Each row has a name. Each piece below is followed by the name of the row it came from, unless a question asks for something else. Each question is about the rows just above it.

N: [121 150 102  94 118  63  94 154 168 104 134]
P: [134 136 142 146  81 153 121 172  77 147  84]
U: [104  63 168 150  94 102 134 118  95 121 154]
L: [172 142 120 134 136  81 146 153  77  84 147]
Which row holds these entries in another order? [ 63  94 154 168 104 134 121 150 102  94 118]
N
[ 63  94  95 102 104 118 121 134 150 154 168] is which row reordered?
U
Put [ 84 147  81 134 121  77 153 136 146 142 172] back in order: which row is it?
P
[136 134 121 146 142 147  77  84 153 172  81] is which row reordered?
P

Z: [188  88  36 140 185 196  74]
B: [174 152 140 110 187  62 223]
F: [222 140 174 152 187  62 110]
Put [110 222 140 174 152 187  62] back in order: which row is it?
F
Put [ 62 110 222 140 174 152 187] back in order: which row is it?
F
[ 62 110 140 152 174 187 223] is which row reordered?
B
[223  62 187 110 140 152 174] is which row reordered?
B
Which row holds these entries in another order? [ 36  74  88 140 185 188 196]
Z
Put [110  62 187 152 174 140 222] back in order: which row is it?
F

S: [137 140  83 135 128 114 139 123  92 109 116 113 145 167 144 165 135 131
 124  80 150 175]
J: [167 109 153 156 107 149 142  77 110 130 105 113 170 136 153 121 131 172
  94 117 163 183]
K: [144 134 141 139 153 134 148 128 130 119 142 123 119 135 134 132 140 121
 102 122 137 126]
Q: [119 102 118 152 131 148 128 127 116 129 115 130 126 135 126 118 134 134
 125 143 120 120]
G: [136  42 116 143  87 116 166  74 141 133 121 143 119 126  67 141 145 147
 172  93  91 185]
T: [133 135 107 139 145 132 152 133 117 113 141 117 115 124 120 131 119 127
 121 118 130 145]
H: [171 183 153 107 163 121 156 131 149 105 170 113 110 130 117 136 142 109
  77  94 153 167]
M: [130 146 123 145 151 136 154 127 162 138 145 177 106 115 122 125 117 142
  84 146 137  88]
D: [ 74  67  87 185 119 172 141 126 116 145  91 147 133 136 143  93 121 143
 141 166 115  42]
W: [121 116 107 159 124 149 131 134 123 130 111 129 137 153 128 116 131 131
 117 122 134 118]
[167 171 183 153 107 163 121 156 131 149 105 170 113 110 130 117 136 142
 109  77  94 153] is which row reordered?
H
Put [ 42 115 166 141 143 121  93 143 136 133 147  91 145 116 126 141 172 119
 185  87  67  74] back in order: which row is it?
D

E: [ 51 153  98 126 111  78]
A: [153  79  51 111  98 126]
X: [135 111  65 124  65  91]
R: [ 85 115  90  62 106 110]
C: [ 98 114 147 107 106 107]
Put [ 51  79  98 111 126 153] back in order: which row is it?
A
Which row holds these entries in another order? [126 111  78  51 153  98]
E

veku: [157 108  75 111 137 103 113 154 162]
Zab: [108 113 162 103 154  75 158 111 137]
satag: [ 83 161 116 128 169 111 173 125 165]
tagis: [178 128 105 111 189 132 153  92 126]
sufa: [132  92 128 153 126 105 111 179 189]
Gil: [142 166 113  56 149  64 142  94 140]
regi: [132  92 189 105 127 128 180 153 111]
Put [179 189 132  92 128 153 126 105 111] back in order: which row is it?
sufa
[113  56 149  64 142  94 140 142 166] is which row reordered?
Gil
[ 75 103 108 111 113 137 154 157 162] is which row reordered?
veku
[126 178 128 105 111 189 132 153  92] is which row reordered?
tagis
Which row holds these entries in another order? [132 111 189 128 105  92 126 153 178]
tagis
Put [ 92 105 111 126 128 132 153 179 189] back in order: which row is it?
sufa
Put [189 132  92 128 153 126 105 111 179] back in order: which row is it?
sufa

rufo: [153 127 109 154 161 136 160 103 135 150 152 101  92 142 133  72 140  96
 144 132 123 103 124 141 101 123 146 141 144 152]
Fegiv: [160  92 154 136 142 127 144 152 101 124  72 109 103 101 123 133 139 146
 135 141 153 150 141 103 132 161  96 123 152 144]
gufa: [115 128 128 115 113 161 130 137 122 198 127 118 112 130 136  85 121 118
 122 126 136 123 127 159 111 125 185 155 130 125]
Which row holds these entries in another order? [124 144 103 109 141 127 103 123 153 161 144 146 152 123 101 160 135 154
 141 133  96 152  92 136 132 142 140 150  72 101]
rufo
[152 144 141 146 123 101 141 124 103 123 132 144  96 140  72 133 142  92
 101 152 150 135 103 160 136 161 154 109 127 153] is which row reordered?
rufo

Riri: [119 139 159 132 137 143 133 147 110 119 119 124 102 124 109 130 119 137
 119 129 129 133 122 127 115 112 138 128 141 140 127 128 128 132 133 125]
dovi: [147 139 143 119 115 124 140 137 119 159 112 137 127 128 128 133 109 119
 119 110 133 119 124 141 132 122 132 138 128 129 129 127 130 124 133 102]
rar: [132 114 110 127 124 128 119 137 102 127 132 109 130 129 124 133 133 119
 140 129 128 140 137 122 133 119 138 147 159 128 112 119 125 143 141 119]
luf: [156 126 114 119 131 123 120 124 134 136 131 144 134 133 129 128 130 125
 150 143 127 117 144 133 140 117 122 131 121 142 147 130 137 124 139 142]
zit: [117 134 142 142 143 139 131 150 134 130 121 126 124 126 114 144 130 122
 123 129 117 127 131 128 120 119 124 140 155 147 136 133 131 144 133 137]
zizo: [118 121 124 117 134 129 126 138 109 124 143 142 129 127 133 120 126 136
 132 120 119 126 127 141 135 124 126 115 144 115 133 134 125 130 129 122]
Put [130 121 126 124 126 114 144 130 122 123 129 117 127 131 128 120 119 124
 140 155 147 136 133 131 144 133 137 117 134 142 142 143 139 131 150 134] back in order: which row is it?
zit
[147 159 128 112 119 125 143 141 119 132 114 110 127 124 128 119 137 102
 127 132 109 130 129 124 133 133 119 140 129 128 140 137 122 133 119 138] is which row reordered?
rar
Which row holds these entries in another order? [125 133 132 128 128 127 140 141 128 138 112 115 127 122 133 129 129 119
 137 119 130 109 124 102 124 119 119 110 147 133 143 137 132 159 139 119]
Riri
Which row holds these entries in another order? [115 129 147 143 127 130 122 124 119 127 128 119 129 132 119 102 133 141
 132 140 133 138 137 112 159 119 124 128 119 110 137 133 124 109 128 139]
dovi
[102 109 110 112 115 119 119 119 119 119 122 124 124 125 127 127 128 128
 128 129 129 130 132 132 133 133 133 137 137 138 139 140 141 143 147 159] is which row reordered?
Riri
Put [142 139 124 137 130 147 142 121 131 122 117 140 133 144 117 127 143 150
 125 130 128 129 133 134 144 131 136 134 124 120 123 131 119 114 126 156] back in order: which row is it?
luf

bisor: [152 158 213 113 168  83 151 151 101]
Vabi: [128 128 128 131  89 128  64 107 128]
befus: [125 149 150 133 131 129 168 149 120]
Ridan: [125 149 129 119 133 131 150 168 149]
morim: [128 127 131 128 107 128  64  89 128]
Which row holds these entries in another order? [120 125 129 131 133 149 149 150 168]
befus
[131  64 128 128  89 107 128 128 128] is which row reordered?
Vabi
[131 128  64 128 107 128 128  89 128] is which row reordered?
Vabi

